What each symbol does to the elements:
fe: rg->tg, tl->zb, hd->sc, ml->zz, zz->ml, zb->tl, pj->sg, lz->qb, zc->tz, sj->pb, hg->cq, dp->fl, mz->bg, tc->cg, qr->rp, hc->jr, ct->ll, gr->dj, tz->zc, fl->dp, nb->hh, gz->gp, zt->zf, bz->pg, zr->zg, qb->lz, jr->hc, sg->pj, zf->zt, pb->sj, zg->zr, cg->tc, hh->nb, tg->rg, bg->mz, sc->hd, cq->hg, ll->ct, pg->bz, zp->mr, dm->zn, gp->gz, zn->dm, mr->zp, rj->cp, cp->rj, rp->qr, dj->gr
li: hd->zt, ml->gp, zz->gz, pj->zn, sj->qb, dp->pb, mz->tz, tc->hh, qr->gr, hc->bz, ct->zz, gr->tl, fl->sj, bz->rg, zr->hd, jr->pg, sg->dm, pb->lz, zg->sc, cg->nb, bg->zc, sc->zf, ll->ml, pg->tg, zp->bg, dm->hg, zn->cq, mr->mz, rj->tc, cp->cg, rp->dj, dj->zb
bu: rg->zt, hd->tc, ml->gr, zz->dj, pj->ct, lz->tg, zc->hg, sj->bz, hg->gp, dp->jr, mz->zn, hc->zr, ct->rp, tz->cq, fl->hc, gz->zb, zt->hh, bz->hd, zr->rj, qb->rg, jr->zg, sg->ll, zf->nb, pb->pg, zg->cp, tg->zf, bg->dm, sc->cg, cq->gz, ll->qr, pg->sc, zp->sg, dm->ml, gp->tl, zn->zz, mr->pj
fu: rg->hg, tl->hh, hd->ml, ml->hd, zz->sc, zb->nb, pj->jr, lz->tz, zc->qb, sj->bg, hg->rg, dp->mr, mz->pb, tc->gr, qr->rj, hc->sg, ct->zg, gr->tc, tz->lz, fl->zp, nb->zb, gz->zf, zt->gp, bz->dm, zr->ll, qb->zc, jr->pj, sg->hc, zf->gz, pb->mz, zg->ct, cg->dj, hh->tl, tg->cq, bg->sj, sc->zz, cq->tg, ll->zr, pg->zn, zp->fl, dm->bz, gp->zt, zn->pg, mr->dp, rj->qr, cp->rp, rp->cp, dj->cg
ra: rg->bz, tl->gr, hd->zr, ml->ll, zz->ct, zb->dj, lz->pb, zc->bg, sj->fl, hg->dm, mz->mr, tc->rj, gr->qr, tz->mz, nb->cg, gz->zz, zt->hd, bz->hc, qb->sj, zf->sc, pb->dp, cg->cp, hh->tc, tg->pg, bg->zp, sc->zg, cq->zn, pg->jr, dm->sg, gp->ml, zn->pj, dj->rp
zo: rg->qb, tl->gp, hd->bz, ml->dm, zz->zn, zb->gz, pj->mr, hg->zc, tc->hd, qr->ll, hc->fl, ct->pj, gr->ml, nb->zf, gz->cq, zt->rg, bz->sj, zr->hc, jr->dp, sg->zp, zf->tg, zg->jr, cg->sc, hh->zt, tg->lz, sc->pg, cq->tz, ll->sg, pg->pb, dm->bg, gp->hg, zn->mz, rj->zr, cp->zg, rp->ct, dj->zz

In the rows, zero is written as 66.

The rows follow the links: the fewer symbols apart two elements are, the more alike their rows tend to be.

Each row is also shifted at random along 2 hidden directions that mean nothing.

The rows of 48 elements, shuffled:
Each row is one element's numbers.
1: 84 70 82 60 64 56 62 66 61 62 65 71 71 52 65 77 67 64 68 66 68 63 62 72 66 71 80 64 52 43 53 65 68 59 54 70
2: 78 72 60 76 82 64 69 64 67 82 76 58 69 72 67 62 70 66 62 68 63 61 54 65 64 51 66 56 72 72 63 79 63 60 69 60
3: 70 68 74 62 66 70 68 68 65 51 58 73 67 60 73 83 67 67 60 67 58 61 85 74 68 77 67 64 58 59 65 65 67 62 53 70
4: 70 65 69 69 79 60 73 62 72 57 60 73 66 70 71 82 68 70 58 66 61 52 75 76 57 69 73 58 63 62 67 72 63 55 67 73
5: 125 69 61 69 58 73 69 70 60 73 72 59 59 62 62 61 63 62 69 69 62 75 67 60 80 63 58 68 66 75 68 64 75 78 57 58
6: 52 66 74 60 62 55 64 67 65 70 66 70 78 66 74 72 73 65 77 69 71 66 54 75 60 66 77 62 60 49 59 70 72 51 61 67
7: 82 61 79 58 54 62 58 67 64 67 61 72 75 64 62 64 67 63 77 64 74 72 55 65 64 73 73 74 60 49 62 61 69 59 64 73
8: 90 62 61 63 70 77 73 69 73 53 53 70 69 69 75 69 73 72 51 66 54 58 85 73 64 75 61 69 64 73 73 64 53 65 67 80
9: 69 63 58 73 63 66 63 61 63 61 67 68 54 66 57 58 54 63 64 64 75 70 69 55 66 64 60 68 75 80 73 59 65 77 78 62
10: 87 70 62 83 83 72 72 62 71 63 63 62 57 63 59 72 65 71 42 67 56 50 80 66 61 60 65 55 65 74 65 71 52 71 68 70
11: 85 74 63 69 64 54 63 59 61 78 82 64 61 64 63 65 61 59 81 69 76 70 58 64 70 56 69 61 71 66 67 69 80 70 65 46
12: 71 70 81 62 64 51 65 65 68 66 69 72 73 62 71 81 67 67 76 68 69 59 62 74 64 67 80 58 56 45 57 73 76 55 53 63
13: 103 63 68 67 73 75 66 65 73 67 58 65 80 70 68 59 75 73 53 65 62 60 60 64 60 68 68 67 63 58 60 71 47 57 72 85
14: 73 67 65 66 59 57 62 65 62 74 76 66 60 68 64 63 62 59 82 68 78 76 54 63 68 58 66 66 74 68 67 71 79 69 67 50
15: 73 68 66 74 65 63 59 64 59 79 72 55 64 63 59 54 63 61 64 67 72 71 51 52 70 56 64 68 69 65 64 64 62 72 74 61
16: -7 70 66 67 59 53 65 61 62 69 76 71 58 63 64 71 58 59 80 70 79 70 59 69 68 62 69 61 70 70 67 67 80 71 66 49
17: 90 76 72 72 73 51 70 58 62 59 74 71 50 58 63 89 56 62 68 70 67 55 81 74 66 62 73 51 63 64 62 67 83 69 57 48
18: 76 59 81 58 53 54 57 57 62 47 58 81 63 54 66 80 54 59 76 62 75 65 78 71 60 81 76 69 63 56 66 49 74 66 63 68
19: 61 59 56 62 67 67 68 62 75 59 61 75 68 80 70 59 67 69 70 65 70 70 68 71 52 70 64 69 79 79 74 64 57 59 86 73
20: 55 61 82 61 60 56 62 62 63 50 57 75 63 56 63 82 60 62 66 63 70 60 77 72 62 80 77 65 57 50 62 58 69 61 60 68
21: 69 62 57 65 76 71 68 65 80 79 62 64 82 87 79 49 77 74 63 68 68 65 48 71 52 62 65 69 75 70 68 75 47 50 87 81
22: 63 72 66 69 66 70 66 66 61 59 69 63 53 57 61 75 63 66 64 64 60 65 84 64 80 68 60 66 62 74 70 62 77 79 52 55
23: 29 62 69 65 79 69 69 65 71 60 56 67 73 66 71 69 73 72 50 63 58 54 70 69 56 74 74 63 60 61 65 69 49 56 70 81
24: 92 65 42 78 78 73 73 62 73 67 71 65 56 81 62 51 62 70 53 65 66 66 67 64 57 57 55 62 87 95 79 67 53 68 90 66
25: 78 73 70 78 76 67 66 66 63 76 72 55 65 55 62 67 65 66 58 66 62 58 61 59 67 58 70 61 59 59 54 74 63 67 57 61
26: 23 75 59 77 84 68 70 68 70 86 73 57 74 77 68 62 78 69 55 71 59 59 51 65 64 49 67 55 69 66 57 82 60 59 66 66
27: 90 66 67 62 70 58 71 59 72 52 61 78 63 69 70 83 66 66 66 64 67 54 79 82 52 70 74 58 64 67 68 66 65 60 68 65
28: 73 73 71 67 61 72 66 74 59 78 74 57 66 60 64 67 68 64 68 68 61 72 63 61 83 61 61 69 60 64 65 73 77 74 50 58
29: 64 66 55 69 65 77 72 65 65 61 67 61 60 66 63 64 65 66 63 69 59 68 79 61 75 64 54 71 72 84 76 60 68 78 65 61
30: 48 63 80 45 39 62 56 72 58 66 67 71 71 59 67 66 67 61 96 70 77 87 58 65 79 77 67 81 59 53 66 57 85 68 54 60
31: 56 56 59 63 66 74 64 65 72 58 55 71 69 75 68 54 66 74 60 61 68 65 67 64 54 75 63 75 74 75 73 59 47 64 84 82
32: 66 63 67 68 51 62 57 64 58 73 74 65 62 61 55 58 58 59 78 67 79 77 53 57 72 62 67 72 67 63 65 59 74 74 64 57
33: 66 69 55 84 83 75 72 62 65 65 62 58 55 66 61 62 60 69 42 62 59 56 74 62 63 60 60 56 74 79 66 65 45 73 76 69
34: 65 68 80 57 59 67 63 75 62 68 66 67 74 59 74 76 75 68 70 67 62 67 68 71 75 70 72 69 49 45 59 68 74 62 46 68
35: 76 73 64 72 76 77 69 74 65 78 68 57 71 64 71 65 76 71 53 66 52 63 66 62 76 59 60 65 63 69 61 77 64 69 56 69
36: 65 61 69 52 51 67 63 67 63 51 62 76 63 65 67 69 61 65 81 66 72 77 76 68 68 78 65 80 64 67 73 51 78 70 65 66
37: 65 61 66 62 64 55 67 57 72 51 61 78 65 71 72 73 62 64 76 64 73 64 73 77 52 71 69 64 70 68 69 62 68 61 73 67
38: 86 66 55 70 66 81 63 72 67 75 70 58 66 73 65 50 71 68 63 69 65 76 59 56 74 61 51 74 74 80 73 69 62 76 76 69
39: 122 61 60 62 69 75 67 67 73 47 53 71 63 71 71 69 67 75 58 65 58 65 89 70 64 79 58 72 70 81 76 58 58 71 72 76
40: 54 64 65 58 62 80 64 76 74 71 58 64 83 72 75 55 78 73 68 68 59 74 57 61 71 71 62 78 63 68 66 64 57 60 66 81
41: 17 65 59 72 67 70 63 61 63 67 66 63 56 62 58 58 57 63 60 64 68 68 65 57 65 62 64 66 73 78 70 61 62 76 77 62
42: 40 67 56 63 60 70 63 69 65 64 66 65 58 66 59 60 60 65 70 69 67 75 68 59 75 68 57 74 70 80 75 59 71 76 67 63
43: 61 59 68 59 55 60 60 65 70 70 69 72 75 76 70 57 68 64 80 66 76 76 50 69 60 68 71 70 70 63 66 63 70 59 75 66
44: 38 72 72 69 67 69 69 70 63 64 69 65 61 58 65 76 64 66 61 69 54 62 80 64 77 66 62 61 57 64 66 66 71 71 50 60
45: 41 70 55 78 82 64 74 60 68 70 73 63 62 75 65 66 66 70 55 69 61 55 67 67 58 58 61 56 75 76 69 75 60 68 76 61
46: 78 71 67 77 74 66 65 66 58 81 71 54 68 58 61 61 64 62 58 67 66 63 54 55 72 57 67 61 65 62 57 72 63 67 65 64
47: 131 62 73 61 52 60 59 61 59 60 64 73 67 62 61 65 56 59 75 63 78 75 61 63 65 73 70 74 68 61 66 57 72 65 70 66
48: 49 67 81 53 55 70 63 76 65 71 62 66 81 60 74 70 75 68 76 69 62 73 60 68 75 73 69 78 52 50 62 64 72 61 50 73

Some elements, each with its row:
bg 25
tz 12
hc 22
zp 35
mz 1
qr 38
zt 16
sj 10
gz 21
gp 11
hg 2
ct 40
bz 33
zb 43
pb 23

Row, symbols taken left to right, then the row they reach:
32 fu ra zo: 29
30 li: 47
46 fu ra fu: 28
44 bu bu bu: 42
13 bu: 7
8 fu zo bu: 48
20 li ra bu: 18
45 zo: 17
36 zo bu li: 31
15 fu ra fu: 5
26 fe fu: 4
9 fe li zo: 37

